Below is a small trained network, with its code and all its weights. Each question gives an input and a class and asks what happens when units are switched off, that is, made to give their printed mean instead of their output.

import numpy as np


def w(rows, s, z=0):
    codes = np.array(rows[::2]) - 128.0
    scale = np.full(codes.shape[1], s)
    scale[-1] = z or s
    return codes * scale


def norm(h):
    return h / np.sqrt((h * h).mean(-1, keepdims=True) + 1e-5)


def f(y):
    return np.maximum(y, 0)


def log_softmax(a):
    a = a - a.max(-1, keepdims=True)
    return a - np.log(np.exp(a).sum(-1, keepdims=True))


def net(x, mask):
    res = np.array(x, float).reshape(1, 7) / 4 @ E
    u = 0
    for l in range(2):
        y = f(norm(res) @ A[l][:, :-1].T + A[l][:, -1])
        res = res + np.where(mask[u : u + 8], y, B[l][:, -1]) @ B[l][:, :-1]
        u += 8
    return log_softmax(norm(res)[-1] @ U[:, :-1].T + U[:, -1])


A, B = {}, {}
E = w([
[201,63,50],'x0',
[127,130,126],'x1',
[129,254,60],'x2',
[129,128,128],'x3',
[63,118,50],'x4',
[126,130,128],'x5',
[128,128,129],'x6',
],0.0059)
A[0] = w([
[155,135,153,104],'0.n1',
[151,133,231,2],'0.n2',
[106,172,86,107],'0.n3',
[102,183,144,116],'0.n4',
[71,94,209,50],'0.n5',
[39,135,127,33],'0.n6',
[9,89,134,54],'0.n7',
[140,174,109,147],'0.n8',
],0.013,0.0081)
B[0] = w([
[117,63,125,159],'0.n1',
[77,134,91,187],'0.n2',
[103,99,125,225],'0.n3',
[103,93,184,233],'0.n4',
[146,58,62,235],'0.n5',
[168,10,85,175],'0.n6',
[198,51,77,235],'0.n7',
[134,170,135,252],'0.n8',
],0.012,0.0034)
A[1] = w([
[100,19,109,180],'1.n1',
[216,206,133,88],'1.n2',
[183,133,205,218],'1.n3',
[123,177,212,56],'1.n4',
[127,58,129,139],'1.n5',
[149,185,49,52],'1.n6',
[98,157,29,2],'1.n7',
[90,149,8,118],'1.n8',
],0.013,0.0077)
B[1] = w([
[92,179,165,247],'1.n1',
[50,20,20,149],'1.n2',
[222,89,74,173],'1.n3',
[232,183,209,145],'1.n4',
[95,254,119,193],'1.n5',
[183,66,116,146],'1.n6',
[250,203,109,140],'1.n7',
[107,107,229,172],'1.n8',
],0.0081,0.013)
U = w([
[13,176,214,249],'0',
[251,202,220,83],'1',
[82,17,45,98],'2',
],0.014,0.0019)

Each question gives the input, the list of numbers given to net, and the class t.
The units are the neurons (one row each of A and B). Each row of codes is followed by its name. A weight is (code - 128) times the scale printed after its matrix; where a second scale follows, it is the last column's (A, B and U).
mask holds one flag per neuron, layer by layer. A switched-off neuron (its flag False) gives its mean, the last column of its row in B, instead of its output. The means were averaged over made-up inputs and are rounded, as every weight is.
A unit's drop is (log p(t) with every unit on - log p(t) with that unit switched off) / (log p(t) with every unit on - log p(t) with every unit switched off).
The circuit of an input: a set's keep is (log p(t) with only the set's units on - log p(t) with every unit switched off) / (log p(t) with every unit on - log p(t) with every unit switched off). Starting from the 12 units with the biggest drops (on a tie, the unit counted first), units are removed one at a time, each time the one whose removal leaves the highest keep (on an exact tie, the one counted first), for as long as the keep stays at least 0.8.
units of the circuit, in order: the units of the circuit, biggest drop first
unit that matters most: the unit with the biggest drop
k most important neurons: the k neurons with the biggest drops, biggest first
top k neurons in layer l: the k neurons of layer l with the biggest drops, biggest first
drop when u is switched off: that unit's drop, to one decimal
input [1,6,7,2,-7,-6,-3], class 2: units of the circuit, in order => [1.n2]
input [7,-6,-6,5,1,4,2], class 0: units of the circuit, in order => [0.n7; 1.n5; 1.n1]
input [5,3,-8,1,1,2,4], class 0: 2 most important neurons => [1.n1; 0.n7]
input [7,3,6,0,4,0,-5], class 1: top 2 neurons in layer 1 => [1.n7; 1.n8]
input [6,8,-1,4,-1,-1,-3], class 1: top 3 neurons in layer 0 => [0.n2; 0.n3; 0.n5]
input [6,-3,6,3,8,6,1], class 1: units of the circuit, in order => [1.n7; 1.n8]
input [-7,-6,7,1,-1,5,-7], class 1: top 2 neurons in layer 0 => [0.n4; 0.n2]
input [-6,5,-8,6,3,-3,-4], class 2: top 2 neurons in layer 0 => [0.n5; 0.n7]
input [5,-5,2,-2,7,-7,-4], class 1: 2 most important neurons => [1.n7; 0.n4]
input [5,8,-5,-2,1,0,1], class 0: 2 most important neurons => [0.n7; 1.n1]
input [8,-4,-3,-2,0,-1,4], class 1: top 2 neurons in layer 0 => [0.n2; 0.n3]
input [8,-5,5,3,-3,2,7], class 2: drop when 1.n2 is switched off => 0.8
input [-3,3,-3,-2,3,-6,-4], class 2: drop when 0.n7 is switched off => 0.1
input [8,-1,4,-3,-8,6,-8], class 2: unit that matters most => 1.n2
input [-8,-4,4,0,-3,7,-1], class 1: drop when 1.n4 is switched off => 0.1
